Here is a tiny trained network, its code and every weight. The questions are about switching its units off for an input and a class, where a switched-off unit gives its printed mean instead of its output.

import numpy as np


def w(rows, s, z=0):
    codes = np.array(rows[::2]) - 128.0
    scale = np.full(codes.shape[1], s)
    scale[-1] = z or s
    return codes * scale


def norm(h):
    return h / np.sqrt((h * h).mean(-1, keepdims=True) + 1e-5)


def f(y):
    return np.maximum(y, 0)


def log_softmax(a):
    a = a - a.max(-1, keepdims=True)
    return a - np.log(np.exp(a).sum(-1, keepdims=True))


def net(x, mask):
    res = np.array(x, float).reshape(1, 8) / 4 @ E
    u = 0
    for l in range(2):
        y = f(norm(res) @ A[l][:, :-1].T + A[l][:, -1])
        res = res + np.where(mask[u : u + 6], y, B[l][:, -1]) @ B[l][:, :-1]
        u += 6
    return log_softmax(norm(res)[-1] @ U[:, :-1].T + U[:, -1])


A, B = {}, {}
E = w([
[94,174,85,198],'x0',
[235,50,104,124],'x1',
[104,141,75,119],'x2',
[153,148,223,87],'x3',
[95,50,86,200],'x4',
[202,95,28,158],'x5',
[203,223,88,100],'x6',
[114,114,208,253],'x7',
],0.0061)
A[0] = w([
[218,133,111,209,82],'0.n0',
[69,77,122,215,26],'0.n1',
[99,203,107,124,79],'0.n2',
[109,152,125,95,51],'0.n3',
[132,162,252,162,12],'0.n4',
[158,67,165,79,1],'0.n5',
],0.021,0.0045)
B[0] = w([
[193,111,155,121,244],'0.n0',
[78,81,107,169,254],'0.n1',
[96,167,79,113,198],'0.n2',
[108,138,105,135,158],'0.n3',
[113,202,253,131,253],'0.n4',
[100,89,119,69,191],'0.n5',
],0.039,0.0079)
A[1] = w([
[150,103,168,123,181],'1.n0',
[131,75,119,78,46],'1.n1',
[67,65,96,219,4],'1.n2',
[103,46,108,212,91],'1.n3',
[253,134,99,166,59],'1.n4',
[161,186,59,141,90],'1.n5',
],0.023,0.0021)
B[1] = w([
[115,101,123,162,199],'1.n0',
[94,53,133,106,195],'1.n1',
[148,157,113,231,254],'1.n2',
[129,110,121,211,250],'1.n3',
[254,124,136,89,204],'1.n4',
[114,143,51,119,189],'1.n5',
],0.031,0.0093)
U = w([
[147,53,165,138,30],'0',
[86,150,39,107,176],'1',
[81,44,129,35,56],'2',
[227,89,116,102,132],'3',
[126,116,111,253,143],'4',
[83,160,221,124,253],'5',
],0.021,0.0032)

Each question gives the input, the list of numbers given to net, and the class t.
The units are the neurons (one row each of A and B). Each row of codes is followed by its name. A weight is (code - 128) times the scale printed after its matrix; where a second scale follows, it is the last column's (A, B and U).
mask holds one flag per neuron, layer by layer. A switched-off neuron (its flag False) gives its mean, the last column of its row in B, instead of its output. The means were averaged over made-up inputs and are rounded, as every weight is.
A unit's drop is (log p(t) with every unit on - log p(t) with that unit switched off) / (log p(t) with every unit on - log p(t) with every unit switched off).
top k neurons: the k neurons with the biggest drops, biggest first
k most important neurons of layer l: the k neurons of layer l with the biggest drops, biggest first
drop of u: that unit's drop, to one decimal
input [-8,0,-2,-7,-3,4,2,-4], class 2: top neuron : [0.n1]
input [7,8,-5,-4,5,-1,-2,-8], class 3: top 3 neurons : [1.n4 0.n1 0.n0]
input [-8,-8,2,-6,2,-2,-2,-5], class 1: top 2 neurons : [0.n1 0.n4]
input [8,-7,-5,-5,3,4,2,-6], class 1: top 2 neurons : [0.n2 0.n1]
input [-3,2,1,-4,-1,-3,-8,-4], class 2: top 3 neurons : [0.n5 1.n1 0.n1]
input [-7,4,-8,4,-3,1,8,-2], class 2: 2 most important neurons of layer 0 : [0.n5 0.n4]
input [-4,3,0,6,-1,4,5,-1], class 3: 3 most important neurons of layer 0 : [0.n1 0.n0 0.n4]
input [-1,8,-4,4,7,-1,-7,-6], class 2: top 2 neurons : [0.n5 0.n1]
input [5,4,-4,-2,1,1,-1,-2], class 3: top 2 neurons : [0.n0 1.n4]
input [6,-4,-5,-6,-4,4,3,-3], class 1: drop of 0.n2 : 0.2
input [7,8,6,-8,-6,6,7,-8], class 3: drop of 1.n4 : 0.3
input [-4,3,-3,-2,-7,4,-6,5], class 5: drop of 0.n5 : -0.1
input [5,2,-5,-7,-8,-1,8,-7], class 1: drop of 1.n4 : 0.0
input [-6,-5,-1,3,-7,6,-2,-4], class 2: most important neuron of layer 0 : [0.n4]
input [-4,-5,2,-4,-2,6,8,-1], class 1: top 2 neurons : [0.n2 1.n5]
